Below are the code and all the weights of a small trained network. Each question names an input and a target symbol and asks about switching units off, where a switched-off unit gives its printed mean instead of its output.

import numpy as np


def w(rows, s, z=0):
    codes = np.array(rows[::2]) - 128.0
    scale = np.full(codes.shape[1], s)
    scale[-1] = z or s
    return codes * scale


def f(y):
    return np.maximum(y, 0)


def softmax(a):
    e = np.exp(a - a.max(-1, keepdims=True))
    return e / e.sum(-1, keepdims=True)


def log_softmax(a):
    a = a - a.max(-1, keepdims=True)
    return a - np.log(np.exp(a).sum(-1, keepdims=True))


def net(x, mask):
    ids = ['ΓΘαβδελμξπστφω'.index(c) for c in x.split()]
    T = len(ids)
    res = E[ids] + P[:T]
    u = 0
    for l in range(3):
        q, k, v = (res @ M[l].T for M in (Q, K, V))
        z = softmax(np.where(np.tri(T) > 0, q @ k.T / 4**0.5, -1e9)) @ v
        res = res + np.where(mask[u], z, O[l][:, -1]) @ O[l][:, :-1]
        u += 1
        y = f(res @ A[l][:, :-1].T + A[l][:, -1])
        res = res + np.where(mask[u : u + 4], y, B[l][:, -1]) @ B[l][:, :-1]
        u += 4
    return log_softmax(res[-1] @ U[:, :-1].T + U[:, -1])


Q, K, V, O, A, B = {}, {}, {}, {}, {}, {}
E = w([
[118,125,117],'Γ',
[134,163,73],'Θ',
[156,72,76],'α',
[94,145,127],'β',
[77,130,78],'δ',
[123,168,87],'ε',
[155,5,175],'λ',
[153,120,112],'μ',
[109,122,183],'ξ',
[99,134,176],'π',
[101,127,152],'σ',
[143,102,129],'τ',
[143,133,164],'φ',
[104,128,205],'ω',
],0.021)
P = w([
[178,139,145],'0',
[8,102,69],'1',
[172,192,176],'2',
[174,129,82],'3',
[44,57,75],'4',
[189,187,172],'5',
[176,130,75],'6',
[69,52,62],'7',
],0.011)
Q[0] = w([
[159,96,93],'L0H1',
[253,146,116],'L0H1',
[37,158,123],'L0H1',
[130,167,121],'L0H1',
],0.014)
K[0] = w([
[190,49,102],'L0H1',
[193,197,60],'L0H1',
[1,169,155],'L0H1',
[61,212,111],'L0H1',
],0.0091)
V[0] = w([
[3,44,90],'L0H1',
[123,125,104],'L0H1',
[167,158,200],'L0H1',
[178,155,145],'L0H1',
],0.0057)
O[0] = w([
[4,78,101,252],'L0H1',
[148,99,107,128],'L0H1',
[109,206,184,89],'L0H1',
[184,144,124,99],'L0H1',
],0.0038,0.0026)
A[0] = w([
[44,159,233,160],'L0N1',
[221,166,205,110],'L0N2',
[207,42,181,32],'L0N3',
[94,254,18,252],'L0N4',
],0.0081,0.0019)
B[0] = w([
[151,91,59,151],'L0N1',
[69,173,121,174],'L0N2',
[159,254,201,254],'L0N3',
[161,73,203,171],'L0N4',
],0.0091,0.0079)
Q[1] = w([
[159,99,108],'L1H1',
[163,130,11],'L1H1',
[193,137,253],'L1H1',
[180,160,197],'L1H1',
],0.0056)
K[1] = w([
[157,90,118],'L1H1',
[214,126,105],'L1H1',
[110,71,254],'L1H1',
[133,106,237],'L1H1',
],0.0056)
V[1] = w([
[157,183,67],'L1H1',
[193,90,194],'L1H1',
[96,105,145],'L1H1',
[188,246,2],'L1H1',
],0.0061)
O[1] = w([
[119,128,71,67],'L1H1',
[207,140,150,248],'L1H1',
[116,125,150,132],'L1H1',
[109,128,7,1],'L1H1',
],0.011,0.0044)
A[1] = w([
[81,118,115,1],'L1N1',
[114,160,197,50],'L1N2',
[136,189,140,122],'L1N3',
[115,248,103,94],'L1N4',
],0.015,0.0035)
B[1] = w([
[230,162,196,139],'L1N1',
[175,172,61,249],'L1N2',
[50,33,156,183],'L1N3',
[110,245,72,146],'L1N4',
],0.011,0.014)
Q[2] = w([
[254,87,101],'L2H1',
[144,83,126],'L2H1',
[129,4,89],'L2H1',
[48,237,65],'L2H1',
],0.0066)
K[2] = w([
[120,1,55],'L2H1',
[139,90,141],'L2H1',
[182,46,188],'L2H1',
[148,242,105],'L2H1',
],0.0076)
V[2] = w([
[145,107,90],'L2H1',
[254,16,90],'L2H1',
[205,183,94],'L2H1',
[161,100,117],'L2H1',
],0.0036)
O[2] = w([
[176,113,131,130],'L2H1',
[221,4,195,251],'L2H1',
[62,38,31,170],'L2H1',
[148,106,142,159],'L2H1',
],0.0036,0.0024)
A[2] = w([
[2,5,54,136],'L2N1',
[17,78,192,2],'L2N2',
[17,65,184,164],'L2N3',
[211,228,80,22],'L2N4',
],0.0079,0.0048)
B[2] = w([
[171,161,251,195],'L2N1',
[206,188,90,144],'L2N2',
[73,75,65,181],'L2N3',
[45,97,100,253],'L2N4',
],0.012,0.0059)
U = w([
[132,116,125,33],'Γ',
[149,87,88,48],'Θ',
[206,77,21,135],'α',
[143,121,128,60],'β',
[47,11,173,254],'δ',
[132,119,127,16],'ε',
[209,149,199,209],'λ',
[144,176,99,150],'μ',
[121,151,141,38],'ξ',
[127,145,132,110],'π',
[129,135,137,77],'σ',
[122,174,142,111],'τ',
[117,178,134,89],'φ',
[113,164,152,110],'ω',
],0.011,0.0051)

Each question gives the input, a string of symbols that net reads in full, and the target symbol t.
The units are the heads (4 rows each of Q, K, V and O) and the neurons (one row each of A and B). Each row of codes is followed by its name. A weight is (code - 128) times the scale printed after its matrix; where a second scale follows, it is the last column's (O, A, B and U).
mask holds one flag per unit, layer by layer, with each layer's heads first. A switched-off unit (its flag False) gives its mean, the last column of its rows in O or B, instead of its output. The means were averaged over made-up inputs and are rounded, as every weight is.
A unit's drop is (log p(t) with every unit on - log p(t) with that unit switched off) / (log p(t) with every unit on - log p(t) with every unit switched off).
The circuit of an input: a set's keep is (log p(t) with only the set's units on - log p(t) with every unit switched off) / (log p(t) with every unit on - log p(t) with every unit switched off). Starting from the 12 units with the biggest drops (on a tie, the unit counted first), units are removed one at a time, each time the one whose removal leaves the highest keep (on an exact tie, the one counted first), for as long as the keep stays at least 0.8.
units of the circuit, in order: the units of the circuit, biggest drop first
unit that matters most: the unit with the biggest drop
top k neurons: the k neurons with the biggest drops, biggest first
k most important neurons of layer l: the k neurons of layer l with the biggest drops, biggest first
drop when u is switched off: that unit's drop, to one decimal
input α τ τ δ, target δ: unit that matters most => L1N2
input α ω λ σ μ, target δ: 2 most important neurons of layer 0 => L0N3, L0N1
input λ λ φ μ φ λ α Γ, target δ: top 2 neurons => L1N2, L2N3
input λ λ δ, target λ: top 4 neurons => L0N4, L2N4, L1N4, L2N3
input α λ Θ Θ Θ μ ε, target λ: units of the circuit, in order => L0N4, L1N2, L0N3, L2N4
input λ α α λ β, target δ: top 4 neurons => L1N2, L2N3, L0N3, L1N1
input α φ μ λ Γ λ λ Θ, target δ: top 2 neurons => L1N2, L0N4
input β σ δ λ α, target δ: top 3 neurons => L1N2, L2N3, L0N3
input α ω μ λ λ α α φ, target δ: top 4 neurons => L1N2, L0N3, L2N3, L1N4
input α μ λ α μ, target λ: units of the circuit, in order => L2N1, L1H1, L0N3, L2N4
input Γ Θ λ μ λ, target λ: units of the circuit, in order => L0N3, L1H1
input Θ ω μ φ λ α δ, target δ: 3 most important neurons of layer 0 => L0N4, L0N3, L0N1
input α μ δ α λ α λ ε, target δ: top 3 neurons => L1N2, L0N4, L0N3
input σ λ φ π α α Θ λ, target λ: top 3 neurons => L0N3, L1N3, L2N4
input λ Θ Θ α μ λ Θ ε, target δ: top 3 neurons => L0N4, L1N2, L0N3
input λ λ λ α φ μ λ τ, target δ: units of the circuit, in order => L1N2
input λ λ λ λ λ ω λ α, target δ: top 3 neurons => L1N2, L2N3, L1N4
input ω Θ τ ε Γ λ λ μ, target δ: top 4 neurons => L1N2, L0N3, L0N4, L1N4
input λ λ Γ λ τ, target δ: top 2 neurons => L0N3, L2N3
input μ μ α λ μ λ λ α, target λ: 3 most important neurons of layer 2 => L2N1, L2N4, L2N3
input α ξ α μ, target α: 2 most important neurons of layer 1 => L1N3, L1N1
input α Θ α μ, target α: top 3 neurons => L0N3, L2N1, L1N3
input μ α λ λ Γ μ α μ, target λ: 3 most important neurons of layer 2 => L2N1, L2N4, L2N3
input τ λ λ α β λ Θ, target λ: most important neuron of layer 2 => L2N4
input λ λ μ ε, target λ: drop when L2N3 is switched off => 0.1
